Here is a tiny trained network, its code and every weight. The questions are about switching its units off for an input and a class, where a switched-off unit gives its printed mean instead of its output.

import numpy as np


def w(rows, s, z=0):
    codes = np.array(rows[::2]) - 128.0
    scale = np.full(codes.shape[1], s)
    scale[-1] = z or s
    return codes * scale


def f(y):
    return np.maximum(y, 0)


def log_softmax(a):
    a = a - a.max(-1, keepdims=True)
    return a - np.log(np.exp(a).sum(-1, keepdims=True))


def net(x, mask):
    res = np.array(x, float).reshape(1, 4) / 4 @ E
    y = f(res @ A[0][:, :-1].T + A[0][:, -1])
    res = res + np.where(mask, y, B[0][:, -1]) @ B[0][:, :-1]
    return log_softmax(res[-1] @ U[:, :-1].T + U[:, -1])


A, B = {}, {}
E = w([
[129,171,24,138,54,187,183],'x0',
[218,92,84,2,132,111,144],'x1',
[126,128,128,129,129,127,129],'x2',
[58,124,134,70,217,185,191],'x3',
],0.0094)
A[0] = w([
[177,77,57,44,122,135,160,109],'N0',
[58,81,198,141,193,129,100,3],'N1',
[86,148,194,216,113,127,86,224],'N2',
[171,170,86,201,47,93,106,193],'N3',
[69,144,75,131,151,193,210,125],'N4',
[83,128,162,198,130,86,113,54],'N5',
[208,38,179,93,128,53,94,141],'N6',
[74,136,182,207,117,105,59,43],'N7',
[63,187,98,150,143,216,176,108],'N8',
[37,185,121,179,110,181,150,136],'N9',
[103,90,254,142,232,92,92,218],'N10',
[230,78,159,93,105,44,43,158],'N11',
[81,158,194,206,116,106,103,99],'N12',
[20,161,139,195,113,161,117,186],'N13',
[174,180,113,205,62,123,81,51],'N14',
[155,181,104,219,53,99,112,18],'N15',
[74,81,225,147,224,82,92,46],'N16',
[208,72,134,95,125,41,61,153],'N17',
[75,90,150,44,224,156,162,46],'N18',
[134,108,81,88,145,196,171,33],'N19',
],0.0069,0.007)
B[0] = w([
[203,145,55,136,39,205,163,194],'N0',
[137,250,218,16,154,76,204,156],'N1',
[202,231,142,49,124,117,201,227],'N2',
[199,81,46,168,68,202,99,206],'N3',
[67,139,189,101,184,84,127,186],'N4',
[134,49,67,197,59,182,69,156],'N5',
[82,76,150,155,181,91,68,196],'N6',
[180,49,49,197,60,201,89,168],'N7',
[70,118,189,142,190,66,122,182],'N8',
[92,113,199,137,198,63,115,193],'N9',
[206,94,33,176,28,240,122,246],'N10',
[66,70,165,151,200,87,50,207],'N11',
[180,95,57,141,81,187,137,180],'N12',
[100,166,204,79,171,34,155,217],'N13',
[190,227,165,34,111,128,225,161],'N14',
[174,253,182,47,130,102,202,158],'N15',
[206,204,118,48,79,117,228,184],'N16',
[55,41,164,155,175,75,60,197],'N17',
[231,113,25,182,11,219,133,178],'N18',
[124,179,172,57,152,83,156,150],'N19',
],0.0064,0.011)
U = w([
[193,87,51,214,72,202,91,12],'0',
[177,235,160,22,126,96,197,211],'1',
[1,106,225,163,215,2,71,192],'2',
],0.0086,0.0011)

Each question gives the input, the list of numbers given to net, and the class t.
The units are the neurons (one row each of A and B). Each row of codes is followed by its name. A weight is (code - 128) times the scale printed after its matrix; where a second scale follows, it is the last column's (A, B and U).
mask holds one flag per neuron, in row order. A switched-off neuron (its flag False) gives its mean, the last column of its row in B, instead of its output. The means were averaged over made-up inputs and are rounded, as every weight is.
A unit's drop is (log p(t) with every unit on - log p(t) with that unit switched off) / (log p(t) with every unit on - log p(t) with every unit switched off).
The circuit of an input: a set's keep is (log p(t) with only the set's units on - log p(t) with every unit switched off) / (log p(t) with every unit on - log p(t) with every unit switched off). Starting from the 12 units with the biggest drops (on a tie, the unit counted first), units are removed one at a time, each time the one whose removal leaves the highest keep (on an exact tie, the one counted first), for as long as the keep stays at least 0.8.
circuit, biggest first: the units of the circuit, biggest drop first
most important unit: the unit with the biggest drop
k most important neurons: the k neurons with the biggest drops, biggest first
drop when u is switched off: that unit's drop, to one decimal
input [-7,7,2,8], class 0: circuit, biggest first	(N18)
input [-6,8,7,0], class 2: 4 most important neurons	(N11, N17, N6, N3)
input [5,-5,2,-8], class 1: 2 most important neurons	(N15, N14)
input [-8,2,2,8], class 0: 2 most important neurons	(N10, N18)
input [-7,-6,0,3], class 1: 4 most important neurons	(N1, N16, N2, N13)
input [1,-8,5,-3], class 1: 3 most important neurons	(N2, N13, N15)
input [-5,-6,0,0], class 0: 3 most important neurons	(N10, N7, N5)
input [-2,-6,6,1], class 1: 2 most important neurons	(N2, N13)
input [-7,2,-2,3], class 0: 3 most important neurons	(N10, N18, N13)
input [-1,2,5,-3], class 2: 2 most important neurons	(N10, N18)
input [-6,2,-3,1], class 0: 2 most important neurons	(N10, N13)
input [1,-7,2,0], class 1: 2 most important neurons	(N2, N13)
input [-8,-2,4,7], class 1: 2 most important neurons	(N1, N16)
input [0,6,3,-3], class 2: most important unit	N10
input [1,-6,-2,6], class 2: drop when N9 is switched off	0.8
input [6,-2,-3,-5], class 1: drop when N15 is switched off	0.1
input [-7,-4,-4,6], class 1: drop when N16 is switched off	0.4
